Each row is followed by its class number.
[ 401  142 -196   71 -438  -82   79  247  307   38 -177 -125  585   96
 -256   59    2 -237   98 -229 -288 -373 -159  121 -125   97  185  317
 -224 -339   62  -83 -134   14  266  152] : 3
[ -77  123 -228   75  -28  -39 -399  -32 -286 -174  -50   54  131  646
  148 -102  -47  -95  244  221  185 -348  -40 -216   56  -29  -81  364
   79  -95 -223   15  170  -33   24 -147] : 2
[-109  -34   91  -30   24  179  135   30  181  -11  234  -57  106 -205
 -182 -149  154  251  119 -110   12  140  -41  152   67  -92   27    9
    7   90   38  -19   67  -18   61  -19] : 8
[ 390   55  -95  317 -461   76  198   71   60  -51 -125  -53   35  -92
  -87  167   74   91   62   45 -265  -96 -155 -446 -151  134  188  -69
  163   39 -127  211  157 -195  132  141] : 12
[ 311   71  111   56 -153 -237   80  139   68   81 -103   96  -29  -89
 -286   98   94 -165 -130 -122   85 -422  -10   32 -233   98 -107  -55
  500  -47 -157  -35  132  -83  -64  246] : 9
[ 325   18   -2  311 -576 -367   -8  105  253 -139 -536  -37  303  140
 -206  368 -119  -59  107   80 -347 -796 -210 -156 -327  181 -288  359
  321  -91   18  124  352 -134   36  326] : 10
[-146  -45  108   62    2  238  181   46  203   99  249 -112   10 -278
 -112 -167  161  350  135  -69   -9  238  -51  145   95  -87   68  -18
    6  159   22    4  182  -47   98  -32] : 6
[-187  -73  109   42   71  225  108   34  205   55  278  -44   15 -143
  -98 -170  152  327  171 -102    4  185  -99  196   83  -97    5   78
  -11   63   53  -48  134    9   91  -77] : 7
[ 523 -127   82  236 -295 -138  172  188  319  159 -353 -141 -101  185
 -161  180   -4  324  -34  -95 -294  -15 -161  -70 -171   75  -42  168
  -50 -174 -101  230  459 -158  228  330] : 12
[  88 -112   79   41  182  166   81   83  -87  515  226 -137  -80 -228
   38  -14  -81  317  170 -101  250  330   29  160  127  -19  285 -201
   88   46 -161  -71  210  153 -165 -200] : 6
[-174  -58  135   48   41  205   91   17  164  -12  209  -27   71 -111
 -128 -144  164  324  162  -96  -59  178 -142  116   85 -102   28   36
  -32  112   61   -9  123    8   20  -23] : 5
[ 348  111   65   43 -173 -180   68  179   95  112 -116   31  -16 -207
 -217   74  139 -119 -169 -165   91 -320  -27   24 -200  119  -66  -43
  378  -80 -127   37  193  -62    2  279] : 9
[ -17   86   76   14  178   71  246  176  147  372  113 -144  -38 -718
  -55  107   33  212   58  -58  371  104  -13  196  -37   26  210 -139
   43  -38 -134  -82  224   73  -10   90] : 5
[-139  -18  102  -26   98  201   78   44  179    2  275  -49   36 -232
 -135 -132  150  298  134  -76  -16  188  -95  168   25 -106   78    0
  -39    3   35  -55   -4   15  118  -26] : 1
[-147  -53  113   75   35  177  125   65  233   42  208  -48   56 -262
 -161  -77  163  253   74  -99  -16  147 -117  173   54  -83   16   21
  -54   29  114  -58  128   -4   95    4] : 1
[ 241   60   51   71  -65 -253    8  114   98  124 -131   75  -74  -93
 -246   78  132 -195 -175  -79  109 -385   -4  114 -186   81 -176  -62
  470  -80  -69  -53  140  -95  -31  248] : 7
[  28  340 -168  -54   12  225 -127   57  -55 -153  168 -132   60 -288
 -112 -240  -31  176  288  456  549 -259  109 -143 -199 -132  320  233
  -13 -299 -392  146 -232   -2  218 -267] : 10
[ -82  125  -75 -110 -107  -29  160  194   99  287 -133  -18   17 -619
 -191  -48  156   -1   12   13  474 -305   48  398   29 -104   82  173
   76 -370   77 -127  123  195 -146   57] : 5
[-125  -43  118  -11   20  207  121   72  234  110  307 -109   28 -287
 -182 -158  182  329  119 -101  -28  125  -85  222   24  -90   31  -14
    7   22   47  -86   88    2  111   24] : 4
[ 210   53   57   64  -29 -172   38   92    1  108 -146  139 -121  -11
 -142  117   30 -120  -71  -50  169 -350    8   18 -172   53  -87  -22
  482  -67 -123   -9  152  -53  -61  213] : 10
[ 250   77   63  114  -51 -210   50  125   82  160  -81   63 -118  -44
 -226   33   58 -137  -57  -29  135 -463   14  109 -251  103 -114    6
  567 -102 -178  -45   82 -109   35  231] : 4
[ 125   79  -66  -11 -183  341  163   99   89  486  104 -235  -49 -502
 -258  -45   45  277  158  -87  264 -127  198  153  -34   -3  313 -142
  281   79 -153   26  174   -8 -245   94] : 6
[-215  -59  131  -17  112  215  119   42  179   75  318 -110    3 -246
  -34 -201  168  296  124 -103  -20  237  -36  238  125 -105   42   27
   14   91   81  -84   52   43  111    1] : 9
[ 420  191  -46  215 -672 -138    6  227   84 -140 -220 -209  205 -102
 -394    9   71 -261  -85  165    7 -804   63 -126 -259  157  -54  390
   -5 -328  -47   29  -33  -89   78  111] : 5
[ 327   80   90  133 -120 -181  139  185  109  221  -81   41 -132 -119
 -213   90  127 -166 -147 -137   89 -403    7   34 -253  122  -40 -119
  502  -51 -222  -93  145  -35  -34  269] : 10
[ 300  139 -155  134 -691 -191   13  191  213 -230 -477 -281  442 -273
 -110  247  166 -105 -171    2 -139 -495  -46 -283  -95   65 -119  326
 -210 -294  145  148  153  -49   68  238] : 11
[ -33  167   -8   18  136   68  244  254  151  496  -38 -198 -109 -899
  -60   81   46   95  -37  136  404 -207   41  293  -69   20  202 -260
  192  -42 -123 -218   32  118   72  257] : 2
[ 358 -147  -22  214 -359 -228  -68   88  226  -84 -234 -111  215  589
 -192   31   74 -134   71 -209 -747 -473 -209  -19 -155  161 -404  387
  -31 -331  164   82   29 -231  280  228] : 0
[ 266   79   84   42   -8 -220  -21  118    3   82  -69  148 -105  -56
 -233   96   69 -146 -107  -50  145 -385  -14   53 -245   82 -132    4
  477 -185 -148  -34  118  -81  -36  162] : 1
[  60   24   20   62 -231   70  436  191  138  540  114 -148   57 -337
  -40 -121  156   14   69 -141   55 -164   14  156   38   63   86   28
  128   93  -91 -226  277  -57 -103  137] : 2
[ -35   16   33   -3  117   -2  338  161  197  675  -38 -296 -292 -769
  -57  -72  137   97  -41  127  233 -101  194  442   39   34  -44 -265
  228  107   18 -257  234  -74   73  249] : 6
[ 217  167  -76 -187  -88  458  299  127  118  427   85 -209  159 -602
  -96 -112 -111  382  119 -194  268  283  314  101  145   10  472 -100
   70  -74 -257  116   41   69 -229 -169] : 11
[ 337  -34   -3  464 -511   -1  341  101  254   88 -582 -375  227 -157
  214  170  107  218   30    4  -66 -214   10 -382  107  192  -36  224
  -14  366  -91  214  601 -138  -44  232] : 6
[ 313   71   78   97  -51 -233   54  187   44  217 -163   52 -137  -84
 -191   97   25 -158 -123  -79  168 -444   49   98 -246  120 -123  -45
  544  -72 -210  -35  160  -72  -46  202] : 2
[-174  -27   92  -37   12  223   99   24  202   -7  207  -95   79 -233
  -91 -169  159  351  175  -67   42  219  -87  157  120 -123   33   73
 -117  108   75   -5  164  -40   91  -46] : 1
[  69  -28   72  278 -303   82 -251   57 -233 -143  -39  -35  128  526
  140  118 -123   51  324  111 -150 -573 -251 -272 -127   89   24  385
   90 -211 -187  -90   46  177  -12  -43] : 5
[-180  -57  105   14   43  182  113   31  170   64  222  -80   -4 -245
  -79 -145  177  316  135  -30   31  144  -88  172   82 -107   20   26
   -7   72   45  -34  138    6   98    1] : 6
[  65   45  -51   82   80  135   79  229  100  604  110 -470 -176 -665
 -222 -228  101  131    3   43  294  -69  188  532  -51  -36  115 -120
   80 -396  -17  -35   -9   67  122  189] : 8
[ 333  132   55   72  -88 -250   98  178   59  147 -179  121  -90 -261
 -245  173   93 -182 -156  -55  149 -446  -27   30 -322  110  -69  -63
  482 -133 -121  -27  101  -62  -11  266] : 3
[ 234   93   69  102  -41 -205   14  111    5  111 -163  124  -87  -44
 -192  108   62 -181 -108  -21  189 -448    1   16 -216   88  -99  -36
  481  -47 -184  -20  163  -72  -86  183] : 2
[ 236   35  -56  168 -422 -290  127  134   66 -237 -439   62  236   75
  -37  123  -40 -189   14  183 -268 -652  -77 -158 -100  145 -341  354
  262  -61   22  -41  124  -96   57   73] : 12
[-133  -46  113   60  -26  251  115   32  191   77  199  -64   58 -186
 -115 -125  175  323  170 -113   52  139  -87  136  131  -82   75   47
   38  123   58  -35  214    4   13   -9] : 5
[ 231   67   50   86  -37 -227   34  128   11  104 -186  140  -96  -57
 -219  143   90 -145 -109  -78  197 -397    3   70 -194   52  -87  -19
  500 -140 -124  -24  198  -45  -17  236] : 6
[ 292  184 -106  -42 -561 -278  -88  123   51 -242 -300 -225  499 -172
 -209  247  146 -160  -61  -97 -267 -733  -83 -266 -279  140 -196  145
   30 -220   43   28    3  -50  -10  471] : 0
[ 231   67  -42  -18  -89  271  289   84  129  334   88  -17   16 -343
  -79   85  -36  273  145 -172  121   74   52 -108  -59   85  245 -150
  201  141 -203   70  190 -111  -80   10] : 12
[ 343  -71   94  118 -616  -37  355  -77   96  -95 -169 -318  261  337
 -405  344 -188   57  265 -183   89 -282  322 -196   12  103  315   34
  205  348 -163  -21   48 -260 -264  291] : 7
[ 201  148 -159  -35  -48  287  240  176  103  344   55  -14  -33 -473
 -219  -89  -61  158  114   -6  323 -197  223  131   33   -3  329  -22
  463 -192 -246  -75   65   54   31  -95] : 2
[  88  154  -59  111 -522  250   95 -148   89 -382 -253  196   89 -197
 -166  127   -6  423   66  418 -153 -409 -210 -721 -234   31  -25  106
  245   58 -138  420  273 -166  -47   57] : 5
[ 133  -25   53  244  -13  161  179  171  266  325  101 -125  -14 -444
 -227  156  -90  344  116  -12  323  -92    8    7  -74   41  193  -28
   84   40 -257  -11  162   12  -64 -104] : 2
[-119   32  -29  201 -233 -154 -119  -88  123 -205 -228  -64  173  286
  151  115   23   61   78  181 -109 -199 -118 -243   64   70 -191  342
  -98   97   14   74  271  -91   52    5] : 3
[ 269   84   46  108  -83 -193   66   79   91  112 -156   98  -56  -41
 -199   23   85 -182  -97  -58  160 -446   43   28 -172   97 -117   15
  493   57 -169  -45  194 -121  -65  187] : 7
[-120  -37  147   36   62  139  116   45  223   21  250  -70   24 -270
 -128 -100  144  282  101  -38   16  188  -88  133   54  -79   17  -19
    1  150   36  -29  140  -23   84  -20] : 10
[ 226    9   45  218  210  146  315  189  100  496   84 -223 -154 -737
   62  179  -74  103  -57   -3  106  184   33   44 -195  138  378 -297
   35   71  -79   16   15  130   57   27] : 8
[ 278  129   66   67 -105 -221  114  136   65  108 -157   28  -36 -235
 -232   86   75 -171 -115  -61  156 -465   49   24 -244  111  -80  -26
  487   -2 -180    5  112 -120  -33  277] : 8
[ 317   86   89  101    0 -153   50  137   46  167  -79   87 -150 -131
 -189   71   40  -89 -109  -62  138 -348   21   18 -256  112  -42  -79
  549  -85 -232   20   91  -55   -5  185] : 9
[-143  -35  111   35  -46  185  179   89  210   94  213  -80   49 -330
  -94  -91  179  261   99  -38  -20  116 -125  153   56  -86   40   -2
  -10   93  113  -62   85   19   58   61] : 10
[-168  -41  122   -5   33  180   99   49  199   37  262  -71   67 -224
 -108 -140  179  259   98  -96   -8  161  -81  175   92  -97   27    8
  -43   96   80  -77  119   27   61  -14] : 0
[ 235   96  -11  -29  -84  271  382  122  200  282   79 -160  114 -508
 -285   57   -4  320  106 -180  353  259  184   46  -35   37  440 -294
   49  164 -245  128  -78   -6 -185    9] : 8
[ 111  147  -81  -34  -24  262  140  119  147  350  100  -69  126 -631
 -319   49   68  131   44 -154  358 -199   95  159  -35    9  277  -49
  200 -194   -4  -41  125   57  -70  108] : 1
[ 261 -136   51  309  -88 -104  -91  257  223  470   22 -178  -14  203
 -180  -41   59  151  197  -36 -228 -318 -265  305 -169   31 -135  127
  396 -437 -152 -131  202    6  180   77] : 5
[ 270   43   76  111 -127 -147  149  136  115  223 -147   66  -50  -62
 -155   96   54 -101  -95 -116   39 -351  -11   19 -172   93  -91  -55
  469   -9 -136  -44  203  -92  -43  262] : 10
[-152  -37  110   82   -4  161  151   78  189  103  185  -91  -23 -257
 -110 -106  142  228   84  -68   33   63  -45  216   46  -77   67   37
   40   21   52  -78   59   53   47   46] : 12
[ 594   26   -9  574 -584  -93  572   80  255  -52 -641  -41   95 -131
 -161  438   25   43   23  160  -91 -544  -27 -611 -219  275   92    7
  253  191 -216  157  269 -277   67  418] : 0
[ 284  104 -158  -10 -348 -102 -289  117  174 -194 -366 -253  595 -278
 -281   98 -157   91  -23   57  -66  -72 -114  -11   63  -81  -29  378
 -750 -532  316  321   -5 -128  272  -25] : 5
[  84   -6  118   25   49  321  412  158  165  687  184 -319 -292 -863
 -149   78   45  376   16  -85  284  239  139  348    2   24  456 -346
   79 -247  -58 -106   10  161   -4  229] : 3
[ -96   74 -162  -49 -286 -318 -291  -41  -24 -192 -205 -157  188  412
   67 -285  165 -228   78  183   76 -388   83    6  177  -47 -447  427
 -262   40   -8 -100  273 -188   79 -163] : 8
[ 229  105   55   90 -109 -211   61  117   17  113 -225   93  -95 -158
 -142  131   70 -189 -127  -34  205 -463   32   17 -182  104 -105    6
  481  -48 -133  -44  206  -72 -101  225] : 1
[ 260  -11   77  276   39  226  436  220   81  665   41 -259 -199 -704
   30  182  -65  234   51    3  253   49   95   74 -188  131  367 -287
  182  -94 -205  -68  162  130  -49   82] : 12
[-201  -76  -56  102  -19 -172 -195  247  196   -7 -226 -209  250   10
  -69   30  110  307  243  -24   72 -289 -387  167  178 -176 -393  480
 -492 -345   82  -62  364 -100  403  140] : 6
[ 196  104   83   45  -19 -217   77  116   16  116  -82  133 -168 -203
 -164   89   94 -177 -163  -21  174 -365    7   60 -240  102 -122  -62
  501  -72 -124  -53  128  -41  -42  209] : 3
[ 512   68  101  137 -265  234  370  308  152  400  151  -58 -107 -597
 -476   81   27  300  -16 -206    5  -45  -42   22 -354  123  350 -177
  182 -283 -238  117  134   71  -50   28] : 7
[ 135   80  -45  265 -261  -73  217   -2  173  -98 -685  -74  370  -18
 -118  437 -169   53  199  127  -44 -622    4 -265 -128  -32  114  124
  263   63  -85   12  149 -144   34  412] : 8
[-137  -53  133   37  -36  200  128   30  178   34  239  -43   30 -212
 -177 -170  181  331  148  -70   -7   95  -88  125   78  -99   29   13
   61  156   15  -40  160   11    1  -17] : 9
[-174  -18  108  -11  104  156   88    0  158  -25  290  -47   17 -262
 -133 -151  167  301   90  -60  -12  298  -67  114   68  -82   24  -45
  -21  172   32   55  120  -48   59  -56] : 8
[ 229   81  107   69 -109 -235   27  132   50  126 -137   51  -91 -136
 -285   64  122 -227 -167  -46  192 -512   48  133 -201   80 -132  -44
  518  -70 -105 -106  118  -40 -127  265] : 5
[ 250   81   58   67  -27 -154   25   93   18  133 -128   94  -60  -73
 -161  134   27 -101  -39  -50  157 -414   25    7 -232   91  -43  -23
  534  -22 -183   -4  157  -65  -57  184] : 6
[-131  204  -61  -57 -180  -47 -255 -142  -32 -544 -115  -50  586  116
 -121   36 -165  188  364  315  487 -515  138 -390   31  -75 -163  546
 -106  288 -211  151   51 -206 -250 -199] : 10
[  58  107   55   17  -12   73  238  179  126  363  -76 -161   -9 -746
 -168   99  158   97   40  -45  362 -200  114  277  -74   12  149 -110
  266  -67 -104  -98  245   97 -199  118] : 6
[-159  -65  128   -7   73  196  134    1  207   47  255  -89  -39 -225
 -106 -199  113  371  164  -27    4  212  -47  171   92  -93   -1   17
   48  192   14  -11  142  -78   71  -35] : 1
[ 306  100   55   91 -233  158  342  193  230  349   71 -239  124 -619
 -168  110  131  174   90 -139  305    1   45  -38  -63   97  313 -183
   30  199 -196  -35  272  -14 -111   -6] : 10
[ 233   60   73  122 -137 -204   55  128   50  113 -201   69  -41  -76
 -231   73  104 -116  -84  -40  150 -464  -32   29 -187   74 -169   16
  466  -14 -156   12  273  -98  -99  227] : 8
[  74   91   93  112   42   85  240  113   42  317   98 -180  -89 -695
 -161   87   75   83   55   34  436 -134  126  171  -93   38  307 -158
  228  -40 -164 -129  131  119 -140   89] : 4
[ 310  111   56   64 -126 -165   62  129   43   76 -123  143  -46  -66
 -262  109   68 -121 -117 -133  135 -400   25  -33 -249   92  -51  -62
  562  -60 -209   18  176  -62  -76  225] : 9
